Each row is followed by its class.
[  -2   67  -31 -116   99   83  -52  118  119   -9  -84   52   10    9
  -79  -33  -94   59   12  -37 -109  -50  -23   17    3   16  -93  -50
    1  -71   20   19  107  -16  -36  -62 -146  -36    0   27   57  -65] : V
[ -65 -124 -136   33  118  139   95 -199 -160 -253   55 -380   39 -223
   87 -168   10  383   13   18  518  145  -73  212  -89  180  177  218
  -10  128   -6  -32   58  220 -103  -90 -361 -184 -160 -168   77 -338] : X
[-128   -6  -64   71   34   47  156   21 -106  -46   24  -12   12   17
   63   90   25   12  -39   14  -30  -32   51   34  -43 -171   70   56
    4   -4    3  -82  -23   -5  113  -35   14   22  -30  -65  -45  -22] : N
[ -46  -80 -180  132  -97    1   51 -150  -84  -61  -24 -100    5  152
  167    5   56   93 -140   57    1   68  -27   27   53  -11  -27   39
   50   12  -77 -159   -2   20  -38  102  -51   26   -4 -170  -23   57] : X
[-153   -4  -45  170  -82  -52   63  -16  -71  -49  131  -35  -78  -66
  198 -100   81  -32  -93   40   86  243  -55   -3  -96  -71   30   74
   36  -10   13 -107  -66  -24   35   77  261   68  -86  -86 -134   34] : X
[ -90   44 -133  207  -41  -21   74  -66    6  -76  123  -21 -141  -11
  249  -46   16  162 -165   65  -28  275  -80  -54  -34   57  -13   94
  -15  -38    7 -131   30   22   37  116   88   20  -90 -167  -45  -36] : R
[ -64  -62  -69  121   27  -35  -36 -111  -22  -14   45  -25  -57  113
  125  -39   24   31 -122   71   84  110 -132  -27  -14  -16    7   84
  -14   51    4  -68  -36   47   20   95    6   71  -17 -199  -60   14] : X
[-112  -20 -180   85  -39   27   86  -50   22  -75   -2   -8  -64   39
  142 -134   34   89 -113   12   -7  160 -113   53  -29  -67  -31   42
   29  -42  -42  -99   66  -17  -60   66   27   86  -46  -94 -115   28] : V
[ -75  -32  -55  129  -68   -7   49  -73  -35  -39   32  -37  -57   45
  152  -31   59   59 -119   45   20  168  -66    4  -13  -34    5   73
   33    3  -41  -90  -20   -8   -6   82   68   48    2 -124  -29   31] : D
[  24   43  -17  -77  -19   90   80  127  105  -41   74   28   26 -130
  -35 -106   13 -111   75  -58   90  -59  -52   13 -152  -75   69  -74
   15  -78  -14   42   32  -48  -21   30   12   43  -29  209 -109   61] : D
[  24  114  -72  -45  190  105 -100  126  131   15  -27   32  -64  -59
 -103   18 -119  145   -3  -51 -171   -6  -60  109   -1   57  -86  -13
  -55  -45   61    5  128    5   -2  -83 -109  -36   10   36   69 -160] : R
[  -3  -54   84 -235   59   46   36    3   81   -8 -115   47   56 -107
 -162 -161   27   18   88  -28   93   30  -44   91  -63  -80   88 -133
   18  -42 -118  160   40  -51  -92  -78 -125   58   77  173  -46   10] : W
[ -15  -46   -7  -21   49  -17   49   -7  -92  -32  -41  -37   14    5
   27    3    1   34  -37   43   52  -39  -17   12   46  -50   12   45
   -6   26  -14  -62   68   40    1   -9  -89    2  -99 -102    5  -28] : R
[ -15  -49  -90  115  -60  -38   24  -55 -125 -144  -70   82  -30   58
   96   -9   10  103  -98  -13  -75   23  -70    9   30 -110   13    2
    6  -37  -97 -184   11   -1  -31   42  110  127  -51 -117  -87   66] : V
[  71    3   83 -146   20   31   53   59   89  -32   18   54  -43 -206
 -116 -167   17  -39   77  -47  125   43 -119  -72  -83  -58  151  -36
   -2  -26  -70   55   12  -31  -14   41   64  101   -1  203  -77  -17] : N
[ -31  -63 -447  -92  173  176  401 -301   63 -294 -129 -212  333 -342
  -81 -899   32  230  234  240  199 -490  113  357  256  217  406  -52
  324   15 -197  125   46  268 -553  -47 -790 -295 -399  165 -266 -469] : N
[ 269  323  -39  319 -189  275 -129  318   80    6  -16 -396 -376   60
  141  322 -246  399   32 -280 -263   94  166  148 -249  275 -402 -152
 -247   54  175 -405   50 -286  181  160  151 -156  302  409  158   66] : W
[-124   80  -94  216 -241  -56   18 -102 -117   63  113  -39   18  149
  416   89   91    8 -153   50  -40  113  -61 -180  110  160  -60  139
   43   27  134 -119   32   23  -44  142  103  -13   65 -277  101   92] : R
[ 324  204  223 -120  -37 -144 -274  181   65  183    7  207   35 -171
 -317  267  -41 -379  116 -120 -406   39 -187 -425  126  167 -225 -116
 -111   36    2  177  202   37  194 -122   93    1  -10  209 -124 -129] : V
[  47  -20   19   35  -52   95  -72   98   10    2  -76  100  -48  -61
  -74   54 -152  104  -20  -67  -24  -94 -103  -87  -89  -10    2  -19
  -41  -14   34   33  138  -23  127  -97   61   26 -178  139  -74   67] : M
[-105  -29   -7  130  -57    7   80 -103   -5  -53   67  -30  -66   12
  176  -73   87   95 -129   67   63  259  -25   15  -50    0   18   91
   25   15  -32  -56  -44   -9    0  102   77   63    7 -143   -3    3] : D
[  59  100   24   -8  115   96 -136   53   80    4  -75   -5 -124  -70
 -104    7  -92  109  -96  -78  -55  190  -20  133  -52   47  -76  -82
  -98    7   70  -48  163  -12  -63    6 -122   -9  116  -45  115  -98] : W
[  50    1  137  -48   -2   54  -29  143   75   43   60  103   38 -158
 -148    3  -37  -96   89  -53   30  -48  -28  -48  -56   14   86  -31
  -39   19   61  131   16  -14   56  -14  122   -1  -62  212  -69   37] : X
[   8   56    5 -126  107   57  -48  117   85  -62 -127   94   33  -46
  -58  -35  -47  -12   57  -67  -75  -22    7   53   -3   45 -115  -86
  -75  -64   13  -20  138  -34  -93 -104  -98  -43  -18   57   29  -34] : M
[-138  -66  -17  101  -58   -4  102 -103  -37  -52   43   26  -41   -5
  177   -8   55  182 -127   32    9  232  -71   14  -37   -7    0   89
   46   -5  -50  -50   -2   -8   64   53   95   23  -18 -143   -6   12] : W
[ -68   33    7  163  -13  -67   -6  -23 -101   41   84   45  -48  -21
  126  105   65  -33  -86   58  -89  146 -104 -140  125   52  -53  129
    1   48   16 -109   32   19   67   22  155   11  -50 -226   -9  -41] : X
[ -43  -30   -6   20   51   63   69   -2  -77  -37  -43 -133    2  -19
   74   46   -2   39  -54   62  104   36  -13   20  -14  -31   16   58
  -69   45    8 -112   66   18   24    3 -138  -61  -93 -102   37  -47] : N
[ -63  -26   -3  159  -71   36   74   83 -198  -15  -76   70  -90  -24
  -33   98   -3  186 -104  -73   10  -30    7 -103   59  -47  -17  158
  -28  120   -5 -202  186  -19   56  -71   49    3 -139 -179    7   62] : M
[ 115  -15   46 -138   39   78  -12   50   60  -32  -37  -53  -16 -132
 -114 -112   -1  -11   76  -41  160   48  -80   30  -55  -25   61  -93
  -28  -12  -37   49   74    7  -73   -8  -92   16    9  180  -16  -32] : M
[ 270  -43  102   88 -325 -352 -166  -54 -206  141    4  235  253  -89
 -188  112  169 -592   94  -40  -43 -482 -296 -674  270  228 -193  309
  221   53 -167  184 -116  125  264  -83  624  121 -410  332 -377  102] : M
[  28  -36   34   10   31   46   68  -48  -75  -65   23 -103  -14  -96
   63   54   30   11  -32   79  151  107  -41    2  -68  -21   30   16
  -54   22  -17  -52   51   57   76  -25 -113   -8 -124  -67   29  -78] : N
[  60  -14   56 -142    4   70   26   17   62    6  -61  -67   22 -129
 -130 -161   46  -48   91  -29  120   44  -36   89  -17  -54  113  -85
   24   12  -92   40   23  -44 -104   23  -59   41   79  160  -13  -18] : X
[  33   20  107 -120   10  -35   12  126  111  -14   57  128  -38 -117
  -76 -106   -1 -100   39  -19   46  -16 -108 -117  -36   -6   37  -55
  -46  -61   30  148   -8  -54   11   14  177   91  -75  202  -93    7] : P
[  62   58  -14 -160  119   50 -107   94  173  -33  -81   65   25  -68
  -50  -24 -128   -3   77  -49 -119   -1   53   78  -49  123 -146  -89
 -128  -85  121   28  119   12  -53  -91 -124  -53 -157  141   -7  -69] : P
[   4   58   10 -135  101   65  -77  181  126  -32  -83   52  -16  -61
  -59  -44  -87  -26   42 -116  -45  -62  -85   31  -37   46 -130   24
  -33  -16   49  -45   86  -48  -52  -60  -37  -30   14  132   14  -41] : N
[  64  -68  190 -245   43  -90  -15  259  -77 -118 -125  -11 -110 -107
  -63 -120   -9  -95  166 -207  252  -51 -173  -41  -20 -116 -150   28
  -23  -47  -71 -118   46  -94   35  -60  418   21   -9  265  -77   67] : M
[ 124   70  178   67  -23  183  -25  169   76   93  119  -88   38 -103
 -190  111    8  -35   62 -153   97  126   66  -48  -58   60 -181  -34
   98  -68   90   58  -20  -61  -17  -33  176  -37  175  227  -12   13] : P
[ -70  -62  -21  -16   27  -41   56    4 -140  -27 -131  -52  -50  -19
   37  -51   -9   48   28   68   62   27  -10  -41    2  -70  -67  -72
  -56   15  -26 -120  100  -18  -15  -64  -73  -38 -221  -67 -114   38] : P
[  78  -81   35   39   61  -13  -15  -96   15 -125  -10   49  -84 -155
   65  -52  -20    9   13  -16   58  117 -168    0 -152   47   15  -25
 -136   69 -107  -89   38   29    8  100    5   80  -89   39 -137  -38] : D
[   0  -41   62  -99   -5   61   14   21   11  103  -68  -51   69 -113
  -78  -52  -24 -242   61  -23   74 -123  -81   33 -115 -192  137   29
  -10   52   -3  -76   46  -59  -23   79 -108   79   37   81  -28   70] : V
[   5    3   70   17   47  -13   -7   59  -83  -32   29   -9    6  -41
   -8  125  -38  -12    5   24  -34  -43    0 -100  -28  -60  -30   63
   -7    2   10  -82   14   28  151   -7    6   11  -98  -52   36  -41] : P
[  67   20   14 -113   31   -1  -53   45   95   24  -28  -12  -37 -146
 -107  -58  -38  -29   24   -3   15    6  -65   97 -107  -25   99  -74
  -85  -24  -34  101   22  -25    6    0  -26    5  -14  233  -37  -47] : M
[  11   42  109 -149   77   46   72   19   79   -2   68   -9    2 -217
 -116 -182   90   55   92   28  148   81   14   59  -63  -56  113  -53
  128  -83  -78  128  -92  -25  -48   -7   -9   64   81  201   19  -70] : W
[ -12  -60  -87   43  -41 -120  -18  -62  -55   21   -1   -1   -9  111
  154  -28   83  -16  -81  110   16   -5 -110  -14  145   -4  -60   55
   45  -12  -32  -81  -24   22  -90   16   41   22  -79 -129  -23   61] : M
[ -82   12 -119  196 -125  -11   46 -102  -95  -40   -8 -114  -15  159
  210  -10   74   27 -154   31   11  151  -36  -32   14  -30  -40   42
   15   15  -29 -155   27    0  -23  115  -10   32   79 -201  -32   79] : W
[  64  -68  -34    4  -14   16  100    3 -152 -101  -75 -111   33    6
   35   69   42    9   26    4   72  -51  -61  -26   54 -100   -7   37
    7   13 -137 -190   67   40   47  -36  -88   -1  -56  -69   17  -13] : R
[ -79  -18  -63   39   -3   87  118  -23 -105  -51    9 -110   50  -17
   76   54   30   -8  -24   41   60    4   29  -47   -1  -70   54   87
   45   14  -38 -110   53   21   29   34 -139  -41  -43 -123   37   -3] : D
[  97 -129   36  -73   73  -67  -77   12  -73  -89 -190  -75   71  177
 -136   17  -34 -209  -28  -58   41 -207  -53   14    4 -164  -41  -24
  -51   20  -55  -98   15   30  -35  106 -151  -25   30   66  -56   82] : D
[  56   14  -12 -180  102   50  -96   65  116  -25 -149   43   26   30
 -107  -68  -73   18   11  -74  -94  -48  -27   45  -31   19 -122  -68
    0  -47  -25  -15  108   -7  -72  -54 -199   -5    3   73   34  -54] : N
[  28  -38   90 -121    9   89  101   48  101  -11   22   -9  -34 -183
  -96 -164   50   16   86  -39   97  104  -66  110  -40 -109  141  -38
   41   -9  -59   44   -2  -68  -84   48   53   64   45  170   25  -35] : V
[-161  -55  -79  178 -104  -39   66  -87  -49  -53   43    6  -83  115
  236 -121   79  143 -164   57  108  181  -44  -29  -34  -22   22  101
   37   14  -20 -109  -45   -7  -22   99  108   78  -85 -185  -70   96] : X
[ -38   -4 -108  116   37   32  -11  -65    5  -57   52 -158  -29  169
  127  -40   31  157 -108  115   17   10  -79    9   32 -129   10   88
  102  -64 -120 -139  -38   46   -2   60 -174   -4   96 -143   46    2] : D
[  89   28    8 -132   80   76   66   50  105  -56   11   29    2 -184
 -101 -181    2   17  101  -23   75   -6  -53   86  -83  -35   70  -99
  -16  -61  -87   39   58    6  -64  -42  -88   41  -51  153  -91  -99] : V
[-149  -11  -50  -77   76   62  -45  -48   80   11  166   65 -144 -197
   68 -262  -54  197 -170  108  125  345    5  -22 -188  -30   43    0
  144  -54   60   79   43   79  -11   25   -8  152 -206 -149   -6 -127] : P
[-162  -26   15   52  -36  -90  -11 -101 -100   40   -1   76 -107    3
  152 -140   70    7 -107  -22   34  190  -52   34  -43   42  -32   54
   83   45   23   10  -18  -68 -116  140  243  126  -22 -134  -65   48] : D
[ -73   -9  -89  144  -71   14   95 -119  -80  -46   31 -117  -65   82
  208 -102   95   95 -112   63   71  224   -7   13    2  -96   19    5
   40  -20  -67 -189    0  -16  -65   88   -3   83   79 -205  -34   52] : W
[ -26   -8    6  -33   17   10   55   -9  -33   -5   26    9   91  -40
   63   44   26  -60   -8   97   11  -21   12  -42   14   49    7   48
  -25  -13   29   19   30   29   33  -40  -92   -4 -128  -78   31  -24] : R
[   0   11  -67   95  -53    9   80   19  -62  -93  -12  105    2   68
   85   88   -7   39  -55  -19 -212   63   62  104   11 -136   10  -70
   -7   -8    4 -130  101    2   73   28   41   76  -37 -154  -17   37] : M
[  37   95  -58 -140   80   53 -110  141  110    1  -62  108   73  -57
 -117    2 -100  -11   58  -61 -179 -102    6  -22   -2   79  -77  -64
   -6  -60   31   68  106    9  -32 -112 -136  -28  -21  104    3  -71] : M
[ 178 -122   67 -467   71  -74  -72  -64  167 -136  -99  -59  -11 -220
 -142 -273 -126 -130   79 -125  270  173 -249  -86 -327  -54  146 -271
    7 -173 -178  339   67   96   72  121   -1  190    3  379  -91 -165] : W
[ -36   13  115 -333  179   10  -73  130  242  -11   18   52   27 -180
 -135 -322 -117 -116  137    0  -64   36   27  253 -136 -155  126 -268
  -34  -43  151  316   -4 -112  -38   43  201  202  -70  314 -184  -66] : X
[ 126    7   55 -124   26   71   18   70   60  -45  -40   -7   -6 -158
 -132  -83   -6   -9   65  -63   83   54  -85   29  -52  -38   45 -105
  -26  -39  -72   25   77   -9  -17  -33  -41   36   12  164  -40  -41] : W
[  39    9    1   28   27   35   28   40 -106  -22  -17 -101   15  -56
   10   82  -21  -10   -2   33   50  -32    8    5   -5  -47   -5   14
  -46   22    2 -100   61   34   81  -41  -79  -20  -74  -37  -14  -25] : W
[  11   12   80 -279  172   45  -87   71   88  -13 -103   -8   67 -122
 -195  -10   33 -194  185  -64   -9  -13  -38   95   22  -36 -160 -115
   -8  -29  -25   47    7  -82 -158 -146  -99  -30  233  182   74  -68] : V
[ 201   28    7  -38  155 -174  -80  -49 -121  -35   23  -28 -254 -260
    9  -38   10  -20  126  -31  201   55 -228 -124  -43   53   19   72
  -94   49 -146 -263  -38   60  -63   64    4  100  -68    6  -88 -109] : V
[  93   78   55 -104  149   71 -199   70  187   42 -113   44   -4   17
 -129   39  -98   61  -91   31 -149   73  -93   39   22  114 -164 -118
  -90  -65   11  111  155    7  -57  -84 -249  -32   60   36  107 -110] : R
[ 136 -207 -192 -234   69  153   78 -263  -68  -52 -202 -225  225 -212
  -48 -387   55   57   23   58  177   79  -87  284  105   -9   47  -22
  226    9 -288 -185  158  182 -328   -2 -478  -54 -187  -42 -149 -203] : R
[ -94  -30   -3  106  -95  -11   17  -41   10   23    9   61  -63  110
  132 -106   17   50 -190   -8   11  126  -59   22  -83  -23  -18   76
   35   -1   17  -24   -9  -36   29  158  182  110    2  -71  -62   95] : R
[  80  -11   68 -136  -21   67    0   68  103  -21  -18  -15  -26 -157
 -101 -111  -44   17   41  -67   46  120  -64   66 -107  -37   38  -75
  -29  -17   -8   28   87  -33  -26  -15  -49   19   -2  147  -20  -43] : V
[-120    8  -54  203  -72  -30  107  -67   -4  -12   40   89 -148  -83
   86  -75  115  -26  -63  -13   75  123 -136 -242   46   60   76  195
   -1   60  -90 -166  -91 -117  -74  200  246  115   50  -27  -95  130] : X
[  58 -173  160 -147  -52  -23  145  -95 -120  -74  -60  -94   62 -242
 -124 -178  140   58   73  -28  231  112    1  168    8   -2  150   39
   71  137 -187   32    6   24 -143  -67  -98   -6  -12   46   54 -149] : R
[-25  22 113 -42  49  90  38  67   1  -2  20 -37  21 -39  53  -1 -36 -86
 -63  22 108   5  -8 -20 -59 -38   4  94  -5 -31  62  -3   9  10  84  26
  -2  39 -20 -19  60 -74] : V
[ 110   78  -54 -130  136   51 -104  162  132   -3  -87  106   11  -13
 -172   50 -111    7   70 -110 -160 -202 -100  -26   38   41 -142  -60
  -20  -63   10   13  130  -23  -10  -77  -51   20   -6  126   20  -43] : R
[   1    9   40   35   61   39   -6   80  -83  -21    2  -97    2  -38
    5   45  -66   14  -35   19   57  -14   -7  -19  -17  -17  -13   98
  -30   42   65  -78   64   50  103    5  -52  -59 -121  -50    4  -56] : R
[  21   30 -100  -62  -13  106   19 -106   37   -1 -248 -379  196   68
    7 -110  103 -101  200  144  237  -70  252  406  -28 -183 -120 -495
  -57  -18 -147   60   43 -113 -340 -229 -309  -73  121  210 -193  151] : M
[   0  190   -5   -7   93  153 -101  136  217   22   61 -108 -214 -231
 -124 -146 -112  -17  -45  -99   60  137 -167    0 -182  -45   46  -22
 -105   15   41   61  180  -94  -21   35  -25   80  196  204  -55 -110] : D
[  92   54   50  -87  106   73   19  140   57  -50   62   41  -87 -166
 -140  -22    9   80   76  -74   68   20  -55   28    0   -9   24  -57
   39  -74  -98   63  -10  -19   14  -43  160   75   70  181   14 -101] : X
[ 141   24   72    8   71   84   58   60  -28 -191   76 -180  -58    0
   65  136   13  -40   63   21   34  201  -42 -158  133 -108  -64   -3
  -51  -43   -4 -116   81   64  142   -2   45   68   -4  -52  107 -128] : P
